Here is a tiny trained network, its code and every weight. The questions are about switching its units off for an input and a class, where a switched-off unit gives its printed mean instead of its output.

import numpy as np


def w(rows, s, z=0):
    codes = np.array(rows[::2]) - 128.0
    scale = np.full(codes.shape[1], s)
    scale[-1] = z or s
    return codes * scale


def f(y):
    return y / 2 * (1 + np.tanh(0.7978845608 * (y + 0.044715 * y**3)))


def log_softmax(a):
    a = a - a.max(-1, keepdims=True)
    return a - np.log(np.exp(a).sum(-1, keepdims=True))


def net(x, mask):
    res = np.array(x, float).reshape(1, 6) / 4 @ E
    y = f(res @ A[0][:, :-1].T + A[0][:, -1])
    res = res + np.where(mask, y, B[0][:, -1]) @ B[0][:, :-1]
    return log_softmax(res[-1] @ U[:, :-1].T + U[:, -1])


A, B = {}, {}
E = w([
[130,129,126,128,126,125,134],'x0',
[29,193,52,191,162,128,160],'x1',
[152,146,178,253,64,78,68],'x2',
[60,197,179,50,129,26,82],'x3',
[136,43,76,147,174,12,153],'x4',
[129,122,128,130,128,130,129],'x5',
],0.0062)
A[0] = w([
[203,46,196,61,111,121,94,92],'n1',
[145,62,105,150,174,26,181,127],'n2',
[167,77,78,185,111,213,169,90],'n3',
[135,50,82,153,149,17,154,118],'n4',
[209,44,203,60,111,116,102,81],'n5',
[123,46,86,129,179,3,142,174],'n6',
[37,177,64,180,162,132,176,89],'n7',
[42,180,70,182,174,129,171,96],'n8',
[174,76,94,192,119,206,193,58],'n9',
[156,64,108,195,142,218,173,79],'n10',
[194,54,192,63,86,128,98,133],'n11',
[138,64,102,143,174,28,168,150],'n12',
[129,133,170,232,85,89,61,92],'n13',
[67,197,165,53,135,43,99,99],'n14',
[104,112,93,29,199,174,175,95],'n15',
[138,236,183,100,63,216,94,250],'n16',
[143,146,163,234,95,90,59,86],'n17',
[142,144,152,224,76,86,60,90],'n18',
],0.0057,0.0017)
B[0] = w([
[127,177,33,212,21,138,84,201],'n1',
[56,166,183,169,148,215,144,214],'n2',
[27,54,207,71,131,36,47,204],'n3',
[68,163,187,164,155,233,154,220],'n4',
[116,179,56,189,27,135,90,205],'n5',
[58,118,175,166,135,194,144,249],'n6',
[139,167,54,167,3,105,93,205],'n7',
[131,152,56,156,27,116,95,204],'n8',
[41,56,174,76,101,27,44,201],'n9',
[49,42,197,83,102,42,55,203],'n10',
[107,171,58,187,54,158,98,204],'n11',
[46,151,177,157,131,203,132,215],'n12',
[163,54,102,44,78,156,223,194],'n13',
[34,26,185,86,61,49,71,222],'n14',
[173,44,93,38,26,135,251,215],'n15',
[36,117,208,183,181,202,140,253],'n16',
[174,41,101,23,85,151,228,192],'n17',
[180,45,113,20,74,149,248,190],'n18',
],0.0055,0.0038)
U = w([
[126,126,131,125,132,124,122,206],'0',
[93,97,172,99,122,46,61,81],'1',
[157,101,99,72,108,143,215,95],'2',
[104,155,178,169,161,201,131,82],'3',
[140,167,40,174,84,117,77,95],'4',
[145,137,127,131,148,118,115,193],'5',
[207,169,111,142,246,88,96,96],'6',
[225,185,105,135,220,45,103,9],'7',
],0.012,0.011)

Each question gives the input, the list of numbers given to net, and the class t.
The units are the neurons (one row each of A and B). Each row of codes is followed by its name. A weight is (code - 128) times the scale printed after its matrix; where a second scale follows, it is the last column's (A, B and U).
mask holds one flag per neuron, in row order. A switched-off neuron (its flag False) gives its mean, the last column of its row in B, instead of its output. The means were averaged over made-up inputs and are rounded, as every weight is.
A unit's drop is (log p(t) with every unit on - log p(t) with that unit switched off) / (log p(t) with every unit on - log p(t) with every unit switched off).
The circuit of an input: a set's keep is (log p(t) with only the set's units on - log p(t) with every unit switched off) / (log p(t) with every unit on - log p(t) with every unit switched off). Starting from the 12 units with the biggest drops (on a tie, the unit counted first), units are removed one at a time, each time the one whose removal leaves the highest keep (on an exact tie, the one counted first), for as long as the keep stays at least 0.8.
units of the circuit, in order: the units of the circuit, biggest drop first
most important unit: the unit with the biggest drop
top k neurons: the k neurons with the biggest drops, biggest first
drop when u is switched off: that unit's drop, to one decimal
input [5,-8,2,-5,-2,-8], class 4: units of the circuit, in order	(n1; n5)
input [-6,8,4,0,8,-3], class 3: most important unit	n4
input [0,5,2,-5,6,-6], class 3: units of the circuit, in order	(n4; n2)
input [6,-7,6,-1,6,3], class 4: top 3 neurons	(n1; n5; n11)
input [-4,-8,-6,4,2,-4], class 4: units of the circuit, in order	(n1; n5; n11)
input [-6,-7,-4,-8,-7,-2], class 1: units of the circuit, in order	(n3; n9)
input [-7,-8,2,4,-7,3], class 4: top 3 neurons	(n1; n5; n11)
input [1,8,-2,-3,-4,-4], class 4: units of the circuit, in order	(n7; n8)
input [-4,-7,-4,4,4,2], class 4: units of the circuit, in order	(n1; n5; n11)
input [6,-8,5,7,-2,-1], class 4: units of the circuit, in order	(n1; n5)
input [1,-6,-3,-2,3,-1], class 4: units of the circuit, in order	(n1; n5; n11)
input [0,-8,2,0,-3,4], class 4: units of the circuit, in order	(n1; n5)
input [1,-7,-3,3,-1,-1], class 4: units of the circuit, in order	(n1; n5; n11)
input [0,6,-8,3,-5,1], class 2: units of the circuit, in order	(n15)
input [-2,-3,4,-5,-1,-5], class 1: units of the circuit, in order	(n3; n9)
input [-5,-8,5,-4,7,-6], class 4: top 4 neurons	(n1; n5; n11; n16)
input [-3,-1,5,-5,-3,-1], class 1: drop when n9 is switched off	0.3
input [2,6,7,-4,4,5], class 2: drop when n18 is switched off	0.3
input [3,3,8,0,-3,3], class 2: drop when n8 is switched off	0.0
input [-7,-8,7,3,-5,-2], class 4: top neuron	(n1)
